How the units are linked:
s764 § s145
s764 % s905
s764 @ s915
s764 * s623
s764 ! s640
s764 ~ s41
s939 § s655
s939 % s541
s939 @ s519
s939 * s443
s939 ~ s599
s460 § s314
s460 % s35
s460 @ s537
s460 * s596
s460 ! s208
s460 ~ s764
s246 § s70
s246 % s795
s246 @ s528
s246 * s399
s246 ~ s788
s795 § s269
s795 % s528
s795 @ s209
s795 * s246
s795 ~ s59
s399 § s938
s399 % s246
s399 @ s795
s399 * s209
s399 ~ s627
s964 % s566
s964 @ s78
s964 * s26
s964 ! s330
s964 ~ s54
s330 § s964
s330 % s626
s330 @ s611
s330 * s781
s330 ! s788
s330 ~ s548
s892 % s145
s892 @ s729
s892 * s84
s892 ! s623
s892 ~ s476
s537 § s388
s537 % s598
s537 @ s596
s537 * s35
s537 ! s577
s537 ~ s915
s812 % s500
s812 @ s314
s812 * s388
s812 ! s598
s812 ~ s84
s577 § s537
s577 % s789
s577 @ s599
s577 * s57
s577 ~ s629
s548 § s54
s548 % s139
s548 @ s655
s548 * s278
s548 ! s268
s548 ~ s537
s209 § s41
s209 % s399
s209 @ s246
s209 * s528
s209 ~ s853
s853 § s660
s853 % s627
s853 @ s788
s853 * s711
s853 ~ s541
s54 % s567
s54 @ s61
s54 * s468
s54 ! s548
s54 ~ s388
s269 § s588
s269 % s959
s269 @ s41
s269 * s70
s269 ! s795
s269 ~ s626
s626 § s566
s626 % s611
s626 @ s660
s626 * s330
s626 ! s59
s626 ~ s139
s611 § s78
s611 % s660
s611 @ s781
s611 * s626
s611 ! s711
s611 ~ s655
s139 § s567
s139 % s655
s139 @ s306
s139 * s548
s139 ! s443
s139 ~ s598
s788 § s330
s788 % s59
s788 @ s711
s788 * s627
s788 ~ s268
s268 § s548
s268 % s443
s268 @ s939
s268 * s519
s268 ~ s577
s287 % s388
s287 @ s812
s287 * s314
s287 ! s35
s287 ~ s729
s416 % s26
s416 @ s964
s416 * s78
s416 ! s660
s416 ~ s187
s358 % s84
s358 @ s892
s358 * s729
s358 ! s915
s358 ~ s102
s443 § s139
s443 % s939
s443 @ s541
s443 * s268
s443 ~ s789
s57 § s35
s57 % s577
s57 @ s789
s57 * s208
s57 ~ s653
s915 § s358
s915 % s874
s915 @ s623
s915 * s905
s915 ! s629
s915 ~ s70
s528 § s959
s528 % s209
s528 @ s399
s528 * s795
s528 ~ s711
s26 % s964
s26 @ s566
s26 * s416
s26 ! s781
s26 ~ s468
s629 § s915
s629 % s770
s629 @ s997
s629 * s653
s629 ~ s246
s653 § s905
s653 % s629
s653 @ s770
s653 * s640
s653 ~ s399
s78 % s416
s78 @ s26
s78 * s566
s78 ! s611
s78 ~ s61
s770 § s874
s770 % s997
s770 @ s640
s770 * s629
s770 ~ s795
s711 § s611
s711 % s853
s711 @ s627
s711 * s59
s711 ~ s939
s942 % s714
s942 @ s102
s942 * s476
s942 ! s41
s942 ~ s416
s627 § s781
s627 % s788
s627 @ s59
s627 * s853
s627 ~ s519
s623 § s892
s623 % s764
s623 @ s905
s623 * s874
s623 ! s997
s623 ~ s959
s566 % s78
s566 @ s416
s566 * s964
s566 ! s626
s566 ~ s567
s781 § s26
s781 % s330
s781 @ s626
s781 * s660
s781 ! s627
s781 ~ s278
s541 § s306
s541 % s519
s541 @ s268
s541 * s939
s541 ~ s208
s519 § s278
s519 % s268
s519 @ s443
s519 * s541
s519 ~ s57
s70 § s102
s70 % s269
s70 @ s959
s70 * s938
s70 ! s246
s70 ~ s330
s187 % s468
s187 @ s54
s187 * s61
s187 ! s306
s187 ~ s314
s41 § s942
s41 % s938
s41 @ s70
s41 * s959
s41 ! s209
s41 ~ s660
s208 § s460
s208 % s57
s208 @ s577
s208 * s599
s208 ~ s640
s314 % s287
s314 @ s388
s314 * s500
s314 ! s460
s314 ~ s145
s500 % s314
s500 @ s287
s500 * s812
s500 ! s596
s500 ~ s892
s145 % s729
s145 @ s358
s145 * s892
s145 ! s764
s145 ~ s942
s660 § s416
s660 % s781
s660 @ s330
s660 * s611
s660 ! s853
s660 ~ s306
s729 % s358
s729 @ s84
s729 * s145
s729 ! s905
s729 ~ s714
s789 § s598
s789 % s599
s789 @ s208
s789 * s577
s789 ~ s770
s84 % s892
s84 @ s145
s84 * s358
s84 ! s874
s84 ~ s588
s35 § s287
s35 % s537
s35 @ s598
s35 * s460
s35 ! s57
s35 ~ s905
s476 % s942
s476 @ s714
s476 * s588
s476 ! s959
s476 ~ s78
s640 § s764
s640 % s653
s640 @ s629
s640 * s997
s640 ~ s209
s599 § s596
s599 % s208
s599 @ s57
s599 * s789
s599 ~ s997
s102 % s588
s102 @ s476
s102 * s714
s102 ! s70
s102 ~ s964
s938 § s714
s938 % s70
s938 @ s269
s938 * s41
s938 ! s399
s938 ~ s781
s278 § s468
s278 % s548
s278 @ s139
s278 * s306
s278 ! s519
s278 ~ s35
s306 § s187
s306 % s278
s306 @ s548
s306 * s655
s306 ! s541
s306 ~ s460
s588 % s476
s588 @ s942
s588 * s102
s588 ! s269
s588 ~ s566
s59 § s626
s59 % s711
s59 @ s853
s59 * s788
s59 ~ s443
s61 % s187
s61 @ s468
s61 * s567
s61 ! s655
s61 ~ s500
s959 § s476
s959 % s41
s959 @ s938
s959 * s269
s959 ! s528
s959 ~ s611
s714 % s102
s714 @ s588
s714 * s942
s714 ! s938
s714 ~ s26
s655 § s61
s655 % s306
s655 @ s278
s655 * s139
s655 ! s939
s655 ~ s596
s874 § s84
s874 % s623
s874 @ s764
s874 * s915
s874 ! s770
s874 ~ s269
s997 § s623
s997 % s640
s997 @ s653
s997 * s770
s997 ~ s528
s567 % s61
s567 @ s187
s567 * s54
s567 ! s139
s567 ~ s812
s388 % s812
s388 @ s500
s388 * s287
s388 ! s537
s388 ~ s358
s596 § s500
s596 % s460
s596 @ s35
s596 * s598
s596 ! s599
s596 ~ s623
s598 § s812
s598 % s596
s598 @ s460
s598 * s537
s598 ! s789
s598 ~ s874
s905 § s729
s905 % s915
s905 @ s874
s905 * s764
s905 ! s653
s905 ~ s938
s468 % s54
s468 @ s567
s468 * s187
s468 ! s278
s468 ~ s287

The rows follow the links: the fewer symbols apart two units are, the more alike their rows tend to be.

Unit, then a row for it; each showing differs a little:
s598	[48, 392, 288, -233, 462, 286, -548, 379, 346, -32, 232, 331, 305, 186, 252, -670, 462, -192, 738, 7, -191, 353, 388, -103, -607, -108, -434, -3, 20, 87, 603, -661, -448, 206, -2, -7, 7, 314, 781, -157, 40, 143, 89, -260]
s70	[72, 182, 625, 397, 242, -2, 129, -391, 344, 459, -63, 126, -70, 316, -78, 424, 333, 357, -403, 529, -233, -473, -106, -558, 678, 267, 118, -597, -357, 407, -511, -44, -157, 230, 537, -93, -252, -55, 72, 617, 126, -102, -1212, 92]
s54	[-241, 471, 9, 214, 265, 293, -20, -114, 292, 33, 10, 501, -428, 152, -88, 120, 874, -78, 586, 566, 522, 59, -241, 285, -102, -748, 591, -505, -244, -175, 226, 324, 108, 564, -583, -228, -527, 258, -302, -125, 171, 410, -76, 78]
s59	[342, 261, 585, -250, -230, 93, -508, -286, -61, 172, -225, -578, -204, 462, 116, -517, -195, -402, -354, -457, -587, 175, 419, 346, 398, 609, -291, -545, -200, -5, -191, -653, -646, -4, 369, -131, 40, -5, -401, 481, 346, 446, 596, -277]
s653	[523, -48, 389, 225, -218, -93, 736, 493, -478, 388, -244, -371, 658, 162, -277, 737, -576, 124, -193, -456, 40, -388, 455, -312, -207, 1002, -106, -296, 417, 244, -302, -61, -240, -483, 266, 0, 55, -33, 503, -272, -33, -6, -470, 457]
s711	[178, -210, 155, -405, -446, -27, -338, -305, -133, 30, -381, -759, -242, -118, 49, -685, -463, -132, -476, -781, -581, 227, 416, 355, 338, 483, -527, 187, -244, -225, -265, -398, -150, -407, 155, 1, 402, -120, -550, 277, 130, 241, 901, -343]
s548	[-98, 688, 483, 383, -31, 363, -179, -5, 247, 352, -179, -72, -291, 323, -398, -23, 811, -235, 338, 129, 233, 116, 96, 416, -95, -126, 181, -1028, -58, 152, 18, -190, -390, 472, -421, -245, -123, 462, -176, 45, 401, 711, -10, 129]
s577	[549, 280, 622, 108, -96, 191, 96, 407, 43, 410, -171, -244, 512, 584, -45, -5, 25, -145, 350, -388, -54, 18, 440, -19, -801, 677, -243, -618, 152, 390, 235, -527, -755, -29, 66, -166, 262, 251, 481, -244, 207, 333, -263, 72]
s964	[-436, 432, 67, 399, 483, -75, -331, -337, 157, 44, 289, 321, -564, 334, 46, 390, 666, -129, -78, 693, 387, -76, -511, 286, 587, -386, 641, -310, -365, -154, 106, 183, 111, 599, -86, -69, -617, -133, -593, 392, 529, -84, -497, 50]
s57	[317, -168, 48, 23, -423, 104, 540, 686, -328, 191, -121, -493, 559, 546, -195, 187, -223, -196, -80, -528, 208, 56, 451, -68, -923, 593, -69, -479, 349, 275, -138, -262, -458, -199, -256, -161, 417, 290, 433, -634, 134, 384, 12, 357]
s268	[307, 127, 645, 267, -296, 328, -63, 138, -4, 411, -586, -657, -255, 584, -246, -350, 97, -268, 18, -297, -167, 169, 493, 140, -333, 506, -34, -1067, 11, 185, 35, -407, -565, 23, -202, -71, 86, 422, -139, 92, 229, 636, 253, 107]
s287	[-329, 204, -520, 169, 159, -106, 366, 426, -91, 20, 371, 608, 190, 54, -3, 538, 370, 19, 395, 336, 862, -93, -348, -157, -589, -579, 506, 28, 159, -10, 248, 464, 255, 147, -461, -125, -10, 87, 9, -709, -132, -106, -544, 388]
s278	[36, 52, -280, 250, -530, 32, 572, 179, -198, 260, -231, -360, -293, 287, -323, 448, 465, -220, 77, -30, 683, -63, -118, 193, -512, -328, 583, -866, 188, -199, -216, 209, 34, 178, -746, -307, 26, 331, -792, -444, -32, 554, 79, 362]
s938	[171, -183, -5, 428, -326, -147, 574, -162, -216, 289, -419, -163, 144, 1, -103, 831, -43, 177, -528, 204, 90, -769, -330, -424, 570, 205, 403, -117, -68, 329, -730, 524, 375, 96, 422, 90, 135, -196, -267, 263, -42, -244, -890, 221]
s314	[-378, -175, -736, -71, 178, -142, 92, 529, -144, -283, 410, 493, 74, -401, 76, 212, 130, 136, 372, 227, 601, 60, -382, -27, -604, -778, 274, 655, 332, -223, 414, 362, 546, -1, -474, 118, -50, -22, 153, -708, -439, -336, -156, 204]
s26	[-295, 86, -511, 308, -15, -14, 249, -186, -315, -56, 258, 217, -407, 53, -147, 493, 581, 13, -166, 715, 570, -390, -507, 139, 433, -469, 652, 0, -155, -301, -131, 391, 328, 423, -202, -211, -328, -63, -936, -11, 142, -206, -381, 434]
s246	[451, -20, 730, 233, -31, 232, -2, -162, 162, 473, -563, -419, 116, 378, -245, 197, -251, 72, -700, -76, -429, -333, 373, -348, 283, 818, 2, -608, -147, 456, -375, -536, -385, -132, 641, -26, 203, 133, 31, 433, 110, -11, -601, -29]
s468	[-293, 172, -360, 516, -20, -38, 214, 144, -45, 12, 90, 215, -443, -107, -204, 524, 665, -39, 272, 331, 834, -241, -622, 195, -311, -749, 688, -365, -43, -281, 211, 401, 315, 197, -647, -151, -406, 88, -523, -427, -40, 311, -215, 402]

Each walk starts at a row. The symbols on each line, taken left to right, move it on to the next unit.
Each answer is a row, close to the row of the unit it stands for.
[40, -405, -643, -109, -565, -218, -41, -301, -613, -107, 13, -409, -467, -197, 33, -70, -371, -178, -707, -272, 158, -108, -292, 174, 572, 19, 209, 412, -234, -393, -307, 402, 574, -192, -52, -97, 71, -321, -1241, -176, -69, 39, 612, -37]
@ ! ~ * § ~	[-37, 117, -153, 253, -215, -130, 490, 936, -481, 150, 127, 46, 523, 370, -141, 576, 146, -177, 329, -137, 764, -22, -74, 9, -1091, -6, 227, -176, 269, 299, 151, -19, -1, 51, -276, -164, 7, 361, 263, -862, -34, 191, -438, 373]
* * * *	[184, 547, 308, 494, 273, 310, 27, 748, 150, 376, 43, 164, 289, 625, -295, 305, 364, -164, 575, 228, 399, 97, 285, -134, -801, 130, 108, -636, 62, 302, 258, -389, -603, 137, -172, 104, -84, 316, 663, -392, 289, 272, -770, 207]
[-104, -221, -316, -368, -111, 10, -679, -420, -208, -147, -109, -409, -509, -189, 246, -597, -229, -218, -479, -164, -456, 196, -170, 497, 728, -246, -310, 426, -451, -555, -131, -134, 193, 6, 63, -13, 114, -402, -701, 620, 177, -93, 887, -500]
% ~ @ * !	[407, -159, 91, 180, -499, -1, 407, 146, -323, 512, -475, -663, -1, 329, -234, -54, -27, -273, -82, -596, 329, -57, 509, 326, -350, 518, 222, -961, 77, 83, -111, -283, -158, -319, -351, -286, 304, 375, -617, -347, 97, 747, 510, 227]
§ § ~ ! * ~ % §	[-375, -13, -154, 302, 428, -52, 815, 149, -259, -46, 394, 773, 329, 113, -171, 912, 160, 197, 276, 359, 682, -402, -440, -335, 56, -269, 546, 173, 270, -94, -15, 638, 455, 186, 52, -85, -168, -87, 253, -240, -109, -422, -848, 402]
[-486, 243, -12, -175, 614, 273, -485, 132, 344, -261, 614, 931, 94, -100, 286, -131, 714, 20, 819, 541, 263, 519, -234, 15, -410, -706, -42, 334, 15, -101, 732, -128, -106, 341, -246, 313, -256, 1, 479, -49, 134, -52, -382, -117]
@ * * * ! § ~	[-239, 445, 337, 318, 665, 124, 272, 86, 182, -33, 509, 863, 214, 92, -201, 708, 500, 132, 236, 762, 233, -214, -191, -339, 176, -84, 432, -145, 104, 70, 338, 319, 62, 305, 156, 8, -512, -18, 505, 12, -98, -226, -1089, 48]
~ ! § ! § % *	[-159, 268, 172, 261, 547, 40, 50, -291, 407, 86, 237, 509, -211, 68, -78, 506, 629, 399, -136, 883, 247, -310, -393, -298, 620, -249, 341, -208, -346, 161, -68, 205, 326, 292, 222, 82, -424, -109, -8, 463, 45, -342, -1150, -8]
[-38, -441, -852, -126, -747, -116, 243, 125, -356, -152, -163, -406, -365, -337, 91, -143, -118, -127, 121, -364, 333, 159, -69, 535, -511, -604, 135, 51, 151, -323, -29, 246, 263, -130, -713, -182, 251, 194, -606, -546, -146, 368, 1063, 100]
@ % ~ ! @ ~ @	[351, 26, 729, 57, 49, 22, 545, 231, 52, 497, -113, -171, 585, 444, -227, 285, -177, -35, -35, -333, -203, -140, 695, -247, -220, 1163, -266, -632, 255, 359, -21, -260, -453, -212, 428, 15, 141, 302, 672, 158, 51, 198, -415, 118]
§ § @ % @ * ~	[-321, -60, -296, 363, 217, -242, 450, -218, -39, -167, 193, 223, -175, -133, -11, 730, 209, 347, -287, 613, 450, -496, -671, -349, 459, -402, 465, 155, -197, 68, -311, 522, 499, 168, 120, 225, -322, -50, -219, 125, -241, -420, -1033, 209]
[-182, -407, -328, -454, -293, 261, -453, -301, 192, -259, -240, -96, -539, -557, 312, -896, 77, -69, 294, -413, -272, 465, 229, 484, -258, -642, -307, 140, -22, -346, 297, -75, -21, -82, -754, -30, 167, 106, -290, -59, -197, 228, 1316, -245]
§ * * % @ @ @ *	[-457, 377, -74, -43, 429, 266, -705, -419, 447, -195, 69, 662, -633, -191, 237, -430, 747, -22, 633, 445, 105, 464, -261, 290, 75, -993, 226, -127, -178, -279, 444, 55, -160, 361, -372, -72, -272, 150, -30, 146, 92, 297, 110, -144]
@ % % % % ~	[-468, -104, -711, -372, 247, -74, -269, 209, -11, -498, 555, 573, 166, -344, 407, -279, 161, 11, 718, 254, 191, 368, -417, -65, -393, -873, -67, 760, 119, -56, 768, -105, 136, 145, -289, 87, -113, -60, 311, -375, -251, -314, 150, -207]
[367, 63, 335, -277, -123, 226, -359, 307, 261, 222, -126, -330, 348, 291, 126, -719, -59, -148, 149, -363, -311, 313, 734, 98, -712, 659, -679, -107, -10, 313, 311, -628, -784, -114, 97, 51, 208, 282, 613, -113, 118, 344, 377, -243]
* % ~ % % ~ %	[449, -257, 286, 327, -511, -123, 511, -97, -132, 435, -454, -610, 222, 331, -340, 393, -486, 140, -883, -372, -60, -666, 253, -223, 165, 912, 15, -363, 18, 638, -784, -35, 51, -311, 497, 33, 324, 1, -127, 220, -153, -75, -383, 98]
~ ~ § % %	[-224, 493, 425, -157, 56, 355, -631, -235, 460, 58, -155, 144, -510, -53, 52, -797, 612, -243, 506, -23, -214, 525, 244, 450, -57, -352, -184, -473, -125, -36, 269, -458, -544, 385, -333, -46, -17, 160, -39, 289, 98, 475, 486, -357]
[-334, -491, -619, -18, 42, -199, 265, -242, -12, -378, 216, 462, -160, -493, 52, 367, -165, 171, -248, 367, 196, -356, -753, -313, 582, -456, 208, 730, 24, -57, -151, 602, 781, 128, 191, 54, -104, -238, -263, 83, -326, -537, -306, 6]
~ * ~ %	[-415, -69, -861, -84, -66, -115, 73, 58, -220, -258, 43, 263, -442, -506, 57, 162, 185, -91, 213, 18, 648, 113, -576, 132, -30, -1039, 268, 261, 63, -294, 168, 468, 545, 198, -595, -173, -143, -69, -642, -279, -214, -30, 484, 103]
! * * ~ ! @	[271, -364, -316, -244, -641, -42, 189, 605, -336, 109, -7, -621, 634, 16, 47, -86, -458, -154, 38, -634, -69, 229, 273, 70, -868, 543, -362, 189, 429, 153, 120, -307, -141, -428, -128, 124, 603, 243, 349, -629, -253, 105, 646, 255]
[177, 560, 479, 371, 218, 76, -259, -373, -1, 285, -106, -342, -491, 779, -129, 140, 461, -337, -406, 291, 169, -318, -61, 288, 629, 288, 252, -827, -488, -247, -313, -188, -292, 373, -49, -8, -139, -6, -675, 545, 633, 301, -362, 5]
~ % ~ @	[-4, -431, -684, -152, -473, -190, 222, 798, -405, -297, 240, -178, 429, -194, -91, 44, -431, -217, 231, -436, 521, 349, -203, -140, -1069, -203, -115, 521, 346, -51, 148, -9, 240, -281, -327, 69, 302, 47, 225, -1046, -356, -72, 393, 120]
* ~ * ~ @	[55, -758, -559, -69, -348, -314, 426, -177, -402, -315, -113, -189, 117, -465, 124, 363, -419, 322, -775, -42, 40, -602, -508, -436, 400, 43, 101, 541, 77, -52, -609, 426, 676, -220, 179, 146, 222, -247, -392, 110, -431, -401, -81, 166]
